
[[ 277    0 -309 -135   96   86  271   44 -194   -8   17  181  127 -377
   -73 -305  -44  -36  -19 -236   52   95]
 [ 258  -90  188 -249 -114   87 -178  -65 -120 -403   85  115 -137   55
  -123  227  -72   79  -67 -289  -12  -24]
 [ 114 -146  188 -108 -116   89 -394   40   77 -314    9  246 -106  204
   -25  354  132   78 -113 -145  -84 -128]
 [ 182   12 -293  -67  158 -164   95  -37   35  270   46 -148  204 -216
   -75 -363 -243    3  100  -92  159  214]
 [ 284 -195  404   56 -430   25  -78  -49 -462 -512   10  426 -384  -29
   162  524   42  252 -147 -262  169   69]
 [-183 -126 -244  104  199 -293  185   97  -30  463    3 -357  444  -44
   186 -264 -258  -50  222  207  183   87]
 [ 355  140 -229 -122  165  -55  258 -246 -315  228   62  -48  191 -386
   -54 -426  -85   62  -34 -131  245  202]
 [ 193  -54 -370   78   40 -108   98  125   77  200  -29  155  104 -302
    -1 -295 -116    0   47 -147  101  233]
 [ 162 -217  194 -134 -147   14 -104   40 -153 -374   24  189 -283   46
   -95  378  -52  162   50 -208  152  -77]
 [ 261  -54  -59  -78   47 -161    9 -134 -100   81   26   -3 -151 -155
  -152  -27 -138  197  116 -108  363  119]
 [ 100 -273  318 -135 -194   -2 -190   48 -150 -455   28  163 -337  173
   -73  541  -51  191   65 -175  156 -138]
 [ 319   85 -272  174  -54  -58 -103  -32   56  227  -28  300  171 -281
   138 -318   70   23 -205 -155  -12  327]
 [-117   22 -188   64  230 -158  -46  -37   28  458   17 -285  607   44
   233 -312  -31  -98  -11  218  -26   38]
 [ 288  109 -340  147   57 -144   31  -89   -3  386  -12  111  246 -336
   104 -447  -30   29 -104  -84  113  347]
 [ 301   32 -207 -133   40 -100   57  -67   -9   66   84  -76  103 -229
  -109 -304 -286    4   30 -248   80  276]
 [ 217 -123  156 -192 -176   27 -201   13  -22 -385   95   70  -97   77
   -66  198 -199   32  -43 -315  -81   83]
 [ 100 -280  458 -234 -251    6 -162   -2 -261 -595   89   28 -326  237
   -70  608 -183  172   73 -227  114 -130]
 [ 528  133    2  -31 -229   18   39 -221 -319 -159   94  230   18 -334
    87 -208 -130   65 -269 -403   -4  414]
 [  38 -273  312 -204 -181   51 -273  107  -34 -513   62   89 -210  274
   -65  519  -98   82   40 -200  -36 -165]
 [ 149   56 -642  271   47 -217   14  221  388  530  -22   56  494 -348
   196 -695 -252 -196  -45 -129 -167  533]
 [ 258   35 -346   36    8  -90   59   51   74  181   30   71  227 -298
    36 -408 -195  -63  -42 -216  -31  344]
 [ 170  156 -617  177  249  -23   -2   58  222  584  -74  205  547 -354
   145 -677  187 -142 -177   27 -102  227]
 [ -41   54 -240  -97  337 -129  163 -107 -118  437   51 -377  558  -88
    79 -412 -111  -84   81  165  105    2]
 [ 292  -46   76  -95 -144  -17 -259  -57   39 -209   62  145  -94    4
   -63   97  -99   83  -96 -268   -8  151]
 [-165 -101  -63  -66  122 -176   60   60  -42  183   87 -436  505  111
   179 -163 -325 -135  124   79  -61   54]
 [ 198 -173  560 -196 -296   14 -498 -144  -98 -570   98   99 -327  363
   -56  636  -47  213 -103 -230   20  -78]
 [ 198 -282  485 -102 -281 -108 -172 -108 -318 -474   41  145 -567  152
  -104  680 -102  365  106 -175  407  -75]
 [ -54   38 -385  -23  389 -115  224  -22  -75  530   -9 -241  554 -185
    79 -471   -2  -82   95  201  139  -21]
 [ 393   81  -76  123 -115 -288  130 -259 -270  239   69  -62   28 -331
   101 -285 -302  175  -24 -170  328  498]
 [-198 -267  292  -92  -42 -108    1   62 -272 -179   58 -250  133  273
   163  363 -177   44  144   88   97 -186]
 [ -54   -7 -220  -52  276 -261  211  -81 -115  453   63 -481  466  -87
    73 -373 -298  -39  195  152  209  105]
 [ 322 -141  508 -320 -367  -72 -265 -173 -187 -653  218 -164 -304  214
  -123  427 -496  146    0 -451    9  197]
 [  79 -343  337   10 -391 -181 -216  140  -44 -449   58   65 -362  197
    38  546 -363  176  131 -254  117  128]
 [ 101   95 -559   45  253 -171  174   53  149  541   26 -199  574 -316
    84 -708 -236 -175   41  -22  -33  321]
 [ -79 -400  465 -231 -109   22   33   61 -445 -545   19   47 -382  242
   -83  759  -22  247  221  -30  340 -415]
 [-212 -243  281 -141   95  -15 -196   21 -130 -128    4 -123   86  360
    48  443  112   91  100  187  114 -402]
 [-197 -285  252  -99   27   90 -310  148   -8 -249  -46  131    4  373
    53  539  257   68   22  126   -7 -447]
 [-319 -242  -75 -205  332  -99  120  151  -46  140   22 -399  342  192
   -31   55 -131  -60  315  231  137 -345]
 [ -93 -158  218 -220   70   13 -121  -18 -157 -176   72 -192  178  258
    25  251  -45   11   52   36    1 -246]
 [ -73  -87  -83 -186  219 -293  209  -74 -127  255  134 -648  355   19
   -27 -230 -521  -24  305   61  227  101]
 [ 182   61 -416  111  149  -86   56   22   68  399  -39  119  310 -301
    78 -443   31  -31  -53  -28   65  211]
 [-341 -381  183 -430  278   13  143  173 -209 -266   55 -397   67  328
  -192  428 -157   12  412  143  202 -584]
 [ 230 -199  127 -216  -65   60  273  -19 -499 -379   27  186 -319 -192
  -147  276  -55  197  120 -226  348 -122]
 [ 297  -93  147 -264 -205  -75 -197  -36   50 -386  166 -126 -120   64
  -156   98 -473   25   29 -421  -65  257]
 [-174 -343  341 -455   97  134   26  104 -296 -535   73 -168  -91  323
  -179  571  -65   52  234  -27   98 -544]
 [  -2 -172  486 -261 -198 -102 -157 -114 -263 -419  196 -410   97  349
    93  361 -429   22   47 -154  -58   13]
 [ 155  158 -553  201  104 -110  148   65   84  523    7    0  681 -383
   299 -761 -126 -230 -164  -67 -202  447]
 [ 203  163 -502  133  211 -126  164  -65   -4  564  -10   -7  513 -393
   156 -673  -25  -88  -93    9   41  320]
 [-169   70 -613 -370  664   39  252  114  191  486   73 -538  887 -104
  -134 -749 -165 -368  182  125 -190 -168]
 [-327 -291   -8   85   22 -332    9  226   75  189   42 -443  338  234
   227   77 -422  -61  291  166   61   41]
 [-200 -461  440 -152  -69  -79  -19  121 -324 -411  -11  -31 -373  324
   -56  802  -37  263  313   94  404 -451]
 [ 301   97 -252  223  -12 -187   70 -139 -130  392  -22  142  182 -350
   177 -372  -12  101 -115  -45  215  373]
 [-133 -264  341 -174 -116  -22 -203   93 -105 -370   85 -168   75  361
    94  436 -178   -4   61  -52  -92 -179]
 [ 317  -99  406 -141 -441  -32 -206 -100 -238 -571  171   18 -139  103
    97  304 -374   69 -148 -439 -125  288]
 [ 380  149 -265   58 -117  -21 -101  -36   85   93   69  144  329 -271
   150 -458 -161 -123 -269 -326 -255  477]
 [-289 -274  145 -227  167   59    3  156 -161 -168   20 -194  248  292
    47  310   19  -53  160  148   -6 -442]
 [-360 -200  -92   57  298   11 -126  188   50  269 -113   14  413  233
   187  133  362  -42   61  390   21 -448]
 [  76 -186  433  -78 -270   71 -488    0  -27 -472   43  203 -123  356
    98  555   87   98 -174 -149 -143 -115]
 [ 217  256 -477   90  224 -126  -13 -143  139  609   41 -145  686 -286
   175 -780  -75 -163 -185   -3 -126  391]
 [ 382  -12  145 -110 -224  -26 -381 -118   90 -276   91  153 -155   36
   -83  118 -146  103 -149 -348  -51  244]
 [  48 -262  360  -57 -332  -85 -245   88  -82 -449   87    0 -140  253
   113  464 -278   75   13 -220  -53   68]
 [ 197  -12 -452  133   88 -181  340   70 -111  368  -21   51  216 -454
    80 -471 -194   -3   86  -92  217  320]
 [ 254   80 -462  105   34 -182  144   48   96  354   43  -40  370 -376
   104 -605 -315 -112  -24 -199  -33  489]
 [ -87   44 -256   25  304 -208   29  -78   30  542   28 -368  589  -18
   146 -403  -98  -75   67  221   80   65]
 [ 189   76 -400  151  161 -120   -8  -29   96  464  -51  130  289 -279
    78 -426   88   14  -68   22  119  208]
 [ 175 -237  503  -92 -394   14 -151  -40 -379 -611   80  176 -311  163
   101  596 -116  189  -71 -265   69   -3]
 [-259 -256  131 -229  163 -106   -9   99  -73  -60   69 -408  224  297
   -10  226 -227  -20  261  127   85 -275]
 [ 377  -13   50 -159 -126  -63    5 -143 -185 -194  106   24 -117 -164
  -101  -31 -263  111  -22 -329  133  248]
 [ 264   85 -333   73   46 -126  115  -46  -35  300   30   14  295 -330
    91 -469 -159  -37  -64 -141   48  354]
 [ 175 -110 -375  283 -167 -271  -13  238  254  236  -26  153   81 -267
   145 -282 -332  -21   54 -208   24  504]
 [ -55 -358  388  -67 -319 -175 -249  155  -11 -447   90 -119 -205  343
    63  566 -402   97  159 -177   27   33]
 [ 396  108 -190  172 -160 -169  204 -144 -288  196   53   97  180 -426
   221 -407 -229   47 -149 -234  115  532]]

[  35  312 -326 -391 -150 -101   -8 -110  -53 -196 -341  -18  221 -286
  277 -130   29 -369   24  487 -136  -85   25 -419   48  -46  120]  52
[ 128  157 -416 -305  -85   89 -155  218 -275  147 -207 -130  459 -371
  490  -80  -88  -97  219  814  266   12  346  311  153   77  138]  4
[ 135 -558  216   87   78   84 -205  247    4  376  278 -115   91   57
 -103 -154 -205  173   34 -254  394  241  307  349 -199  112   84]  10
[ 129 -513  142  138   73   96 -273  170   18  361  244 -120  119  -26
  -51  -93 -342  139   77 -128  387  242  322  394 -134   75   10]  38
[  85  -37   53   54 -118 -295   85 -224  126 -276  -40  120  -77   65
 -430  -77   21 -149   87 -423 -432 -151 -101 -564 -181 -116  -59]  33
[ 112 -440  -48    0   97   57 -156  140  265  342  105 -219 -181  487
 -335 -398 -118   79 -305 -420  533  103  386   80 -224  376  177]  49
[ -90 -450  263  138 -180  -67 -125 -123  191 -120  149  164  -74  110
 -447 -212 -140  -87   27 -695 -361  -10  -54 -357 -317 -190  -53]  36
[ -63  153   13 -391 -207   61 -193 -186   -1 -239 -100   64  185 -392
  223 -290  -21 -366  203  275 -139 -127  -52 -217  -36 -247  190]  12
[ 155 -442  428   65  115 -113  -86  -46  162  141  267  -53 -105   38
 -269 -104 -154    1  -43 -509  160  227   32 -146 -272  -19   48]  66
[ 109 -269  498  -63   32 -126  -70 -170  121  -64  234   37  -61 -153
 -191 -128  -65 -127  106 -422  -52  114 -125 -276 -251 -194   88]  3
[ -53 -247  417 -139 -216  -81  -39  -57  -39 -232  156  220  115 -229
 -164 -196  109 -153  250 -409 -456  -48 -200 -346 -278 -353   92]  56
[  76 -714   74  232    7  -10  -97  321   36  384  176  -57   60  279
 -292  -87 -201  220 -154 -510  166  279  309   88 -283  185  -46]  37
[  36    2 -374 -232 -205   -4  -17  303 -292   56 -233    6  439 -224
  283  -63   52  -62  143  465  -93  -10  235   15   11   31   79]  8
[ -60   98 -201 -358 -263  127 -194   71 -172  -97 -140   48  359 -353
  309 -266   10 -216  268  458  -85 -141  135   63   17 -145  183]  63
[ 153 -362  470  -57  157  -81 -115 -132  212  122  244  -95 -136  -39
 -151 -146 -165 -102  -87 -403  258  261  -12 -193 -255  -30  111]  20
[-119 -282  231   -2 -228  -24 -164 -195  176 -224  101  176  -43   -7
 -338 -288 -100 -186  102 -523 -381 -111  -89 -359 -262 -250   13]  64
[  -3  -42 -319 -230 -248   52  -72  323 -348   49 -185   49  513 -327
  345  -60   25  -54  238  497 -142   -4  220  109   14  -57   72]  27
[  23  200  -40 -396  -89  -57 -102 -220    5 -174 -209  -18  193 -466
  373  -95 -104 -432   29  430  -69   73  -83 -421   -3 -185  115]  67
[ 235 -133  486   83  210 -146 -223 -460  271  -24  263  -96 -161 -286
 -147   17 -418 -191  145 -207  226  177  -71 -124 -103 -184  -39]  17
[ 197 -246   10  -80  247  170 -397  -51  217  432  125 -350  -17  -70
  199 -190 -499  -75 -140  260  881  308  407  398    3  233  134]  45
[ 212 -324  332   -4  258   67 -325 -168  269  301  277 -244 -130  -73
  -23 -169 -416  -69  -61 -112  668  284  212  216 -118   81  105]  71
[ -78 -753  136  282  -78  169 -354  105  212  296  265  -11  -38  265
 -369 -271 -409  124  -76 -606  163  160  305  217 -282   51  -53]  35
[   5 -140 -157  151   78  -81 -296 -583  660  -34 -118 -170 -427  303
 -399 -236 -611 -373 -442 -376  213   69  123 -541 -118  139 -124]  53
[ -32 -228  390 -148  -60    8 -216 -272  222 -123  155   45  -74 -167
 -110 -273 -163 -267   39 -329  -53   55 -113 -302 -229 -230  112]  26
[  58  -12   13 -161  -92 -191   64 -148  178 -198  -74   28 -135  195
 -355 -303  148 -189  -70 -380 -187 -163  -31 -535 -204   21  136]  19
[-107 -241  135   78 -119  -93 -210 -420  318 -191  -43   91  -83 -157
 -157  -57 -443 -369 -127 -329 -317  142 -144 -621 -194 -259 -169]  6
[-136  147 -217 -501 -272  154 -209  -15  -84 -141 -243   31  323 -392
  437 -319  -12 -388   87  512  -82  -73   56 -180    2 -165  224]  11
[  41 -546  141 -208   22  312 -322  442 -150  513  215 -164  322 -172
  360 -260 -179  109   13  188  614  351  393  576 -140  109  251]  40
[  17 -147  125  -72  -83 -237   50 -193  120 -168  -98   80    4 -123
 -113   -1  -94 -278 -118 -269 -348  139 -165 -707 -212 -158  -60]  55
[  91  339 -550 -463 -234 -108  165  263 -256 -129 -378  -17  307   18
  119 -290  433 -123  105  449 -123 -317  218 -198   30  180  276]  69
[ 132 -332  -22 -343   73  248 -220  467 -175  504   99 -243  313 -111
  404 -289  -26   88  -23  368  727  274  443  541  -69  246  343]  5
[ -19 -507 -214  531 -155   54 -334  -26  237  122  162   28  -94  446
 -701 -232 -450  205  140 -592  -36 -199  422  299 -147  111 -210]  58
